Rows near named flat spaces through zero
cm_qc: [ 19  16   5  21  26 -25  10  35 -29  16 -10   8  34 -16 -13  15  48   1
  13  28 -57  -6  41 -20  43  22 -20]
cm_qc: [-32  15  13  33  25   6  19   4 -13  10  36  27  13  20 -14 -16 -31   0
 -45 -25 -23 -18  -6 -30 -19  25   6]
tq_pn: [ 20  -8 -40  -9 -49   2 -22  21   2 -13   0 -14 -14  11  21  16  -2  37
  45 -19  40  -7 -20  23 -11 -12 -32]
tq_pn: [ 11   8  36  19  54 -16  36  17 -25   2 -34  18  22 -59 -15  18  31  18
 -34  26 -16  -9  44  -7  24   1 -11]
jj_jg: [ -5  15 -37  50 -11  44 -26  28  -5  -4 -16   0  23   7   9   3  17  35
  47  17 -54 -36  12 -25  15  24  40]
cm_qc: [-26 -12 -25 -18  -8  39 -11  -3  19 -22   1  -4 -10 -18  -1  -3 -33  30
 -12 -28  45 -12 -30  22 -40  -9   6]
tq_pn: [ -9   9  10  14  10  15   0   3 -17 -14 -14  23  24 -15 -12  19  16  13
 -38  23 -16 -35  -2  -7   0  11  -4]
pj_bt: [-26  21  24  13   2   9  -1   2 -17  -1  13  33  27  18 -21  -3  -1 -35
 -32  33 -40 -18  -1 -16   4  19   2]
cm_qc: [-64  -5  -9 -63 -21  69 -23 -31  -8 -40 -21  27 -22 -13  11 -30  25 -42
 -53  55 -40   1   2   3  -5 -11   6]
pj_bt: [ 26 -10 -16 -17   0   4  28 -17 -47  18 -16 -11 -22  23  17 -16   2  -1
   7 -10   3  25   5  -7  11   7 -11]
cm_qc: [ -2 -11  14 -19  20  12  -1 -36   5 -15 -29  -1   1 -27  -4  11  23  -3
 -45  21  -1 -11  -6   3   0  -7  15]
jj_jg: [-34  12  -5   1  49   7 -13  15   7   4  15  11  50 -24 -40   0  41 -22
 -32  22 -85 -18  16 -28  21  36  12]
jj_jg: [-22  18  -5  27  -7   5 -10  39   9   5  23  12  12   7  -4 -13 -10  -4
  32   3 -31  -1  19 -11   6   9   7]
tq_pn: [ -7 -13 -33   2   6  16 -16   3  27  -7  -9 -22 -21 -24  25 -10  20  35
  20 -19 -16   1  16  -8   3  -8  23]
tq_pn: [  6   6  -4 -37 -55  36   7  12 -64 -29 -34  34   8   5  -6  24 -16   6
 -12  38  61 -20 -31  43 -19  -7 -61]
pj_bt: [-29   6 -22 -24 -13  24 -15 -14 -33  -4  22  22  13  42  -8 -10  21 -31
 -42  16 -57 -18 -21 -24   1  32 -19]
pj_bt: [  4   6 -13  19 -28  12  11  53  -5  -9 -11   5 -19 -23  20  -2 -36  49
  56 -17  55   7  19  27 -14 -24 -19]
cm_qc: [-20   8  29  19  14  -4  17  -6  -4  -3  20  26   4   5 -11   0 -29   1
 -52 -14  13 -18 -12  -8 -23   3  -5]
jj_jg: [ 22  -3  -9 -12 -21  -7   3 -11 -21   6  13  -3  14  38 -17  18 -29  -1
  -5 -20  46  -9 -50  16 -22  13 -25]
tq_pn: [-17 -10 -56 -42 -10  84 -11  -2 -47 -30 -61   4   0 -31  12  -4  43  27
  -6  41 -30 -18   6   4   9  10   0]
pj_bt: [-27  -6  -3 -31 -10  46 -23 -26  24 -17 -17  -5   2  -6 -12 -13 -11 -34
   2  30   1   6 -18  17 -10  -6  42]
pj_bt: [-23  11 -21  51  33 -20  -6  36  26  22  60  -3  13  12  -4 -16  -4  25
   7 -55 -56 -12  16 -44  -1  29  12]
jj_jg: [-24  20  24   1  59 -32   6   4 -11  22  52  25  74  14 -72  12  15 -52
 -71   5 -67 -22 -16 -31   8  56 -17]
pj_bt: [ 43  -6  -1   8   8 -47  27  14 -28  15   1  -8  -9  -1  13  19  13  35
   1 -30  26   5   9   0   9  -2 -49]
tq_pn: [ 12  -1  34 -18 -14  -3  27 -18 -30  -6 -28  16 -23  -3  13  -1  -9 -16
 -19  26  36  17   8  18   1 -24 -19]
cm_qc: [ -2   1 -14  30   9  14  -3   0  10   7  10  -8   9  13  -4  -2 -23  23
   9 -28   1 -16 -16 -12 -14  15  30]
cm_qc: [ 16   4  28  28  -7  -2   6   4  -3 -23 -30  17   8 -29   2  39  -7  44
 -23  11  53 -39 -11  20 -17 -18 -10]
pj_bt: [ 28   3  49  42  42 -40  41  -6  -1  18  -7   2   3 -19  -6  14 -19  19
 -22 -18  31  -1  14  -5  -1  -7   9]
cm_qc: [ 13 -24 -17 -44  59  -9   1  -5  20  -5 -27 -31  26 -75 -32  27  41  23
 -24  -9  12   1   0  19   6   3  -8]
tq_pn: [ 14 -21 -63 -72 -31  48  33  -1 -81   5 -30 -12 -44  18  27 -35 -16   9
  31 -18  38  47  -2  22  -4   0 -46]
tq_pn: [ 26  -5  -7   3  19 -18  30  -9 -43  22  -2  -5 -11  18  13  -6  17  10
 -11 -18 -18  11  14 -24  17  15 -19]
jj_jg: [ 30 -11 -17  15 -63  41 -14  -3   3 -27 -64 -17 -47 -10  58   7 -10  52
  71  18  61  -2   5  31  -6 -45  26]
jj_jg: [  1  18  10  25 -51  -7 -10   6  -6  12  35  14   0  72   4 -10 -41 -33
  34   1   5   1 -22  -3  -8   7   0]
jj_jg: [-28   9  20   8  27 -13  11  -9   3  19  40  13   4  24 -14 -27 -11 -40
 -32 -11 -44  12   7 -29   1  18  11]
tq_pn: [ 13  -1  19  -9 -21  -8  26 -25 -42   5   0  16 -23  38  15  -5 -21 -14
 -28  -2  30   8 -15   2 -10  -6 -27]
tq_pn: [ -6   0 -24 -19  -6  17  10  20 -23   2   6   2   5   2 -12  -6 -23   6
  11 -16  21   8 -10  13 -12  10 -23]
jj_jg: [-26  -9 -17 -27  24  17 -21 -17  21  -8 -12 -11 -10 -28  11 -20  59 -19
 -14  25 -75  11  32 -22  28   1  26]
pj_bt: [-34  -6 -30 -40 -31  71 -18 -18  -5 -20 -17   2 -13   9   3 -26 -22 -19
   8  19   6   7 -21  16 -19  -2  25]
pj_bt: [  6  -5  -2 -13  32 -25   8  -6  -4  13  22  -6  27   2 -32  13   5  -7
 -33 -23  -2  -5 -21  -5  -4  23 -19]
cm_qc: [-19 -11 -29 -44  15  17  -9  14   9 -12  -4  -9   7 -40 -15  -2  17   4
  -5  -3  -3   9   3  15  -2   1 -16]
jj_jg: [ -4  -5  11  -5  57  -7  20 -18  -9   7   0   2  21 -24 -26   6  14   2
 -60 -11 -18 -10  -2 -16   0  19   2]
jj_jg: [-18   5  38 -10   7  24  -1 -11  16 -21 -33  15  12 -40 -19   6  -8 -23
 -18  48  18  -3   4  24  -5 -19  26]
cm_qc: [ 22  -8  10  16  25  -9  31 -29 -23  14  -8  -5 -12  11   9  -1  -9  18
 -30 -26  13  -2  -5 -16  -5   5   9]
pj_bt: [ 11  11  26  -3 -17 -42 -28  12  15 -11   3  12  25  -6 -11  34  50 -26
  -5  47 -26 -16   7   5  26  -6 -31]
[ 20 -19  -7  -3 -23  -8   6 -56 -12  10   0 -17 -65  53  60 -27   9  -2
  -9 -23  -7  20  -2 -26   3 -15  11]  tq_pn
[ 10  -1  22  15   1 -11   3   9  25  -8 -16  -4  -4 -32   2  14 -14  19
  15   0  42   0   8  21  -7 -24   9]  pj_bt
[ -3  21  24  34 -21 -17  -9  51  18  -8  -4  17   2 -24  11   6   9   4
  47  33  -9   1  45   8  20 -22  -8]  jj_jg
[  2  -1   3   6  24 -10   1   0  12  10  -1 -10   5 -12  -4  -5  15  -6
   7   2 -25   9  18 -11  15   4  17]  tq_pn
[ 24   4  18   5  40 -20  29  12 -32  13 -28   4  20 -33 -12  13  35   3
 -10  23 -23   4  36  -8  32   8 -14]  tq_pn
[-29 -14 -36 -75 -10  13 -30 -36   9   2  37 -14   4  40 -22 -23  12 -67
 -22  -3 -35  21 -41  -2  -5  23  -7]  jj_jg
[ 27   5  31  -2 -58 -10  -1 -39 -43 -14 -14  26 -13  57  22  24   3 -19
 -35  36  27 -24 -35   6  -4 -10 -33]  tq_pn
[  2  -8 -35  -3   3  21 -10 -11  -8   2  -4 -14   1  11   6  -3  15  16
   2 -12 -23 -10 -10 -15   2  17  13]  jj_jg
[-18   2  11 -24  30   6 -10 -19   2  -3   0   8  39 -11 -40   9  25 -38
 -47  30 -39 -13 -13  -7   7  22   8]  jj_jg
[ 28 -11 -24 -21  11 -18   2  21  19  23  -5 -42   2 -16 -10  -7   0  -7
  76 -15  13  45  16  19  20  -2   7]  pj_bt
[ 35 -12   4   4 -15 -36  -3  -2  35   9  10 -30 -11   7   2  15 -31  13
  40 -36  68  15 -23  27 -15 -19  -1]  cm_qc
[  0  -8 -15  31 -24 -17 -15   6  39  -9  31 -11 -37  12  37   2 -23  54
   9 -60  38 -14 -15  -2 -30 -21  -4]  tq_pn
[ -7   1 -14  43  -4 -25 -25  23  53  -1  46 -11   1   7   6  11 -18  42
  13 -55  12 -24 -17  -8 -23  -1   5]  tq_pn
[ 29  -7  -1  -6 -11  11   2 -17 -25 -10 -51  -5 -13 -12  24  12  36  13
   7  35  -2  -3  14   3  21 -12   2]  cm_qc
[ -2   2  10  -1  21   1  -4  14   9 -13 -25   4  18 -49 -11  17  32  10
  -8  28 -13 -11  22   6  15  -6   0]  jj_jg
[-22  17  30  21 -33  -4 -14   9  20 -12  25  26   1  21  -2   2 -33 -18
  -3  11  17 -13 -14   8 -19 -12  -1]  cm_qc

Rows near named flat spaces through zero
nr-dc: [ 25  16 -18 -12   9  49 -37   7 -11 -13 -10   5   6 -27  27 -62  10  -1
   0  11  10  10 -22  52  41   8 -24]
dr-ll: [ 34   9 -48  -8 -12 -16   0  -9 -21  -4  13  -8 -17 -19 -13 -24   8 -16
  10  30  20   4 -19 -23  13  12  11]
rq-bl: [-33  -3   5 -22  16  20 -39 -11  -8 -10 -23  10  33   1   0  -1   1  -5
  10 -22  -3  17 -12  59  45  11 -35]
mz-mc: [-24 -17   7  -7   4 -53 -24 -22 -14  -5   9 -17  24  21 -18  44 -12 -24
   9  17 -19   6 -14 -26  23  18  17]
qn-hd: [ 65  52 -20  26  -7  20 -41 -10  33  14   6  -4  25  -9  -2 -28   6  44
  21  42   2  -7 -13   8 -17  -1  53]
rq-bl: [  5  -4   0   5  -3 -15  16   1  -1   2  12  -6 -12   5 -11   7   0  -1
  -2   3  -7  -5   5 -25 -20   0  19]
rq-bl: [  7  20  -4  -9 -21  39 -27   4  -7 -13 -15  11  32 -20  56 -63 -15  11
   3  18  31  17 -18  48  73  21 -51]
qn-hd: [-15   7 -10  -5  18  58 -42  -3  14  15   2  26  22  -4  19  -9  12  -3
  -9   9 -25  -9 -47  44  24  -7   1]
dr-ll: [ 99 -17 -37  11  32 -50  10  27 -31 -14  20 -53 -97 -40 -14 -12  29 -57
 -20  55   6 -17  11 -82 -53 -30  47]
mz-mc: [ 37  12  22   9  16 -13 -48   0  -1 -17   2 -30  20   2   6 -19  -5   8
   7  28 -20   6   1   5   7  12  31]
mz-mc: [  3   5   8   1  -1 -12  -4   0   2  -6 -21  -6   6  -3   0   5  -5   8
  11 -11  20   9  23  12   4  -3 -20]
nr-dc: [ -8 -23  -3 -18  22 -35 -21 -12 -30 -17  11 -22  -2   8 -31  16   5 -34
   3   3 -27   8 -13 -12  11  17  19]
rq-bl: [ -6 -32 -18 -10  44 -21 -21   2 -14   5  -5  -9 -36 -11 -18  52  24 -58
 -14   8 -15 -12 -16 -15  -9 -31   4]
dr-ll: [ 41 -20  -1  -3  19 -37   7  10 -32 -23  28 -39 -41  -4 -21 -18   9 -29
 -11  21 -26  -3   4 -49 -26  10  44]
mz-mc: [-81  -7  11   1 -13  46   1 -12  32  36   7  52  43  26  29  41 -11   6
 -16  -9 -24 -17 -45  21  25  -6 -16]
rq-bl: [  2  29  10  18 -30  43  12  -2  30  16  20  22  30  14  18 -32 -11  51
   0   6 -13  -9 -12   7 -11  13  26]
dr-ll: [ 24  18 -57 -11  -9  12 -16  -7  -8   5 -21  12  -9 -36   7 -18  12 -14
  14  17  53   8 -16  21  36  -8 -38]
qn-hd: [  7  33 -22  10 -73  13  39  -9   9  11  23  22  26   0  34 -49 -28  39
   9  29  37   3 -17 -23  31  32  -8]
qn-hd: [ -7  11 -51 -36 -17 -52  -2 -42 -37 -19 -17  -8  17  -2 -80   3   4  -1
  55 -32  41  39  13  17  28  40 -17]
dr-ll: [ -6  -9   0 -18  -5  -2   7   0 -28 -21   6  -7   0  -1  -2 -32  -4  -8
   1  -9  -1  14  -2   6  24  26 -14]
rq-bl: [ -7 -25   1  -1  10   7  -6  18 -10   3   5   1 -21 -14  51   4  -2 -44
 -32  32  -2 -13 -27 -17  29 -17 -24]
nr-dc: [ 16  -5   1  -8   7 -45 -24 -12 -24 -22   5 -31   8   4 -22  -1  -5 -14
  15  15  -7  14   3 -14  15  23  18]
dr-ll: [ 48   6 -11  13  -2 -32   3   7  -4  -4   3 -24 -25 -14  -1  -4   2  -6
   2  29  17  -3  15 -37 -18  -8  18]
qn-hd: [ 44  13 -31   6   7   4 -21  -2   0   6  16  -8 -13 -15  -6 -15  14  -8
   1  38  -6  -9 -24 -16  -9  -4  37]
mz-mc: [-22  -8  -6   2   0  41  32  12  14  20   7  29 -21  -2  11   4  10  -1
 -21 -17  -6 -17 -10   3 -22 -21  -8]
rq-bl: [-46 -40   1 -27  20   2 -24  -6 -34  -9  27   1   7  12  13   7  -1 -55
 -24  17 -47  -2 -58  -5  50  21   0]
rq-bl: [ -2 -15 -27 -26  39 -24 -41 -14 -26 -12 -23 -13 -10 -13 -44  27  23 -39
  16 -13   3  14  -4  26  15  -5 -11]
nr-dc: [-17 -11 -38 -22  34  27 -29 -16 -10  11  13  16  -6  -1 -39  14  31 -29
  -1  -6 -37  -7 -48  22  -1  -3  26]
qn-hd: [ 37  23  -2  22  -9  28  -5  11  23  12  12   3  -1  -9  32 -27  -1  20
  -9  34  -1 -15 -11  -9 -12 -10  23]
qn-hd: [ 22   2 -12   1  -5   2  17  11  -7  -4  -2  -3 -24 -16   7 -21   4  -3
  -3   3  20   0  10  -8  -6  -5 -11]
mz-mc: [ 29  12   6   9   8  15 -16   7   8  -3   4  -8   1  -4   6 -22   4  12
  -2  13 -11  -4   0   6 -11  -2  21]
qn-hd: [ -8  -1   0  -7  19 -17 -30 -17  -2  -3  -8  -8  17  10 -35  26   7  -3
  16 -10 -15   7  -1  15  -2   4  16]
rq-bl: [ 11   3  -5   5  34   1 -25   9  18   9 -55   2 -20 -26  -2  42  19 -10
   7 -21  38   0  33  37 -14 -52 -42]
nr-dc: [-10 -31  48   1  20 -53 -10   7 -17 -23   1 -37   0  18   3  29 -15 -24
  -9   4 -25   4  22 -28   1   6   7]
dr-ll: [ 18  15   6  -1 -10 -15 -15   1  -6 -17 -28 -13  14 -13  14 -19 -12  11
  17   0  39  20  26  22  29   7 -36]
mz-mc: [ 16   2   8   7  11  50  15  26  10   2  -1  11 -26 -14  25 -34  12   9
 -21 -11  -4 -11   7  18 -23 -20  -7]
qn-hd: [  0 -21  17   7 -19 -48  51  12 -14  -9  14 -19 -29   8   5  11 -16 -12
 -12   4   9  -3  27 -61 -18   3  -1]
nr-dc: [-10   9  -2   0 -12  31  12   2   9   7   1  19   7   0  10 -18  -1  17
  -2 -11   4  -1  -5  18   3   2 -11]
mz-mc: [-25  17  -7   2 -23  20  16  -7  22  17 -23  30  18  -1   6  11  -5  26
  12 -25  34   4  11  28   8  -9 -37]
nr-dc: [ -6 -13 -43 -12   4  46  27  20  -7  14 -12  31 -50 -37  27 -12  22 -34
 -24  -7  35 -11 -17  14  10 -34 -55]
nr-dc: [-10   3 -33 -14  34  89 -33   4  11  20  -1  39  -7 -19   7 -19  35 -12
 -16  -8 -24 -15 -52  61   6 -23  -4]
nr-dc: [ -1  -9  31   8  20  54  -9  36  12  -1 -21  10 -15 -19  68 -23   1  -8
 -33  -1   3 -10   4  35  13 -31 -45]
mz-mc: [ 44  20  10  -5  -4 -29 -53 -10 -24 -36  -3 -39  36  -4   6 -49 -16   9
  24  33   5  27   3  13  48  41   9]
dr-ll: [-36 -11  -2   6  -7  41  39  14  21  27   0  37 -19  -1  26  19   5  -2
 -25 -17   4 -20  -9   0 -16 -29 -25]
dr-ll: [-26 -15  13 -11  26  27 -13   7  -1  -2 -13  10  -2  -1   4   7  10 -12
 -10 -25 -15   0  -3  36   6 -11 -21]
[ -8 -19  -8   1   8  63 -37  29  -2  13   7  23  -8 -31 118 -28  -4 -56
 -54  69  -1 -23 -74   9  80 -23 -50]  rq-bl
[ 38  10 -37 -16  28  46 -52   8 -17 -10 -14   1 -13 -40  21 -51  24 -25
  -3  22  11   5 -32  49  39  -7 -22]  nr-dc
[-23  -3 -30 -28   2  28 -14 -11 -21  -5  -4  19  10 -10  -6 -23   9 -15
   5 -13   5  12 -30  39  43  17 -29]  dr-ll
[-23 -14  30   6  21  65 -19  18  14  11  29  18   9  13  47 -17   2  -7
 -41  17 -64 -24 -48  14   5  -5  22]  mz-mc
[-16  19 -10  12 -60   4  51  -5  18  19   9  26  15   6  25  -8 -24  32
   4   5  37  -2   2 -24   9  10 -19]  dr-ll
[-47  -6  17  22  -4  14  42  -2  46  43  10  33  -2  30 -15  69   3  22
 -13 -28 -26 -29   5 -22 -65 -33  27]  nr-dc
[ 45 -12 -62 -15  35 -12 -24  -9 -32  -2  34 -18 -46 -20 -46  -7  38 -52
  -4  38 -30 -11 -48 -33 -17   0  60]  dr-ll
[ 16  23 -38   8 -13   4   8 -15  18  22   2  15  -2  -5 -26  11  11  17
  16   5  17  -7  -7  -8 -23  -9  21]  nr-dc
[ 54   2 -24 -10 -13 -43   6   3 -42 -32   9 -37 -25 -21  -7 -50  -3 -18
  11  28  27  18  11 -32  19  28   1]  dr-ll
[-27  -1   4   6   1  75   4  10  24  25  26  38   7   8  36 -17   5   8
 -31   6 -40 -25 -48  16  -2  -8  14]  mz-mc
[ 33  31 -15  24  13  20 -32  -7  40  28  -5   8   8  -5 -12  21  16  24
  10  19  -6 -17  -8   9 -37 -29  41]  nr-dc
[-12  -8 -10  -3   5  19  10   4   2  10   3  15 -13  -4   4   5   8 -10
 -11  -5  -4  -9 -12   2  -5 -11  -6]  dr-ll
[ 14  26   6  29 -21   9  20   4  40  25  -8  13   3   1  12  15  -6  38
   3   3  21 -13  21 -10 -35 -24   7]  nr-dc
[ 12  13  11   9   1  -5 -16   4  13  -1 -29  -5  10  -9  15   6  -5  12
  10  -1  27   6  24  19   8 -14 -25]  dr-ll
[ 61  39 -19  20 -17 -63 -28 -27  10  -1   1 -33  23   3 -44  12  -6  30
  43  37  18  10  18 -33 -20  15  57]  nr-dc
[  6   4 -41  -3 -25   1  27  -8  -7  12  25  13 -15  -6  -6 -13   3  -7
  -1  20  10  -7 -27 -32   1   9  13]  dr-ll
[ 24 -15  -3  10  27 -39   6   3  -1   4  12 -23 -38   3 -38  41  17 -21
  -5   8 -22 -15  12 -47 -57 -22  49]  mz-mc
[ 36  27 -43  13 -27  -1  24   0  15  18 -11  11 -20 -25   2  -5   5  14
  12  15  55  -4  11 -15 -14 -19 -12]  nr-dc
[ 32 -12 -15 -16  44  -2 -38  12 -26 -22 -22 -22 -31 -30  -6 -13  23 -39
  -2   2   7   9   4  26  11 -15 -18]  dr-ll
[ 20   8 -48  -5 -29  -4  15  -9 -17   4  28   4 -11 -12   3 -30   0 -12
   1  38  15  -2 -35 -34  20  19  12]  qn-hd
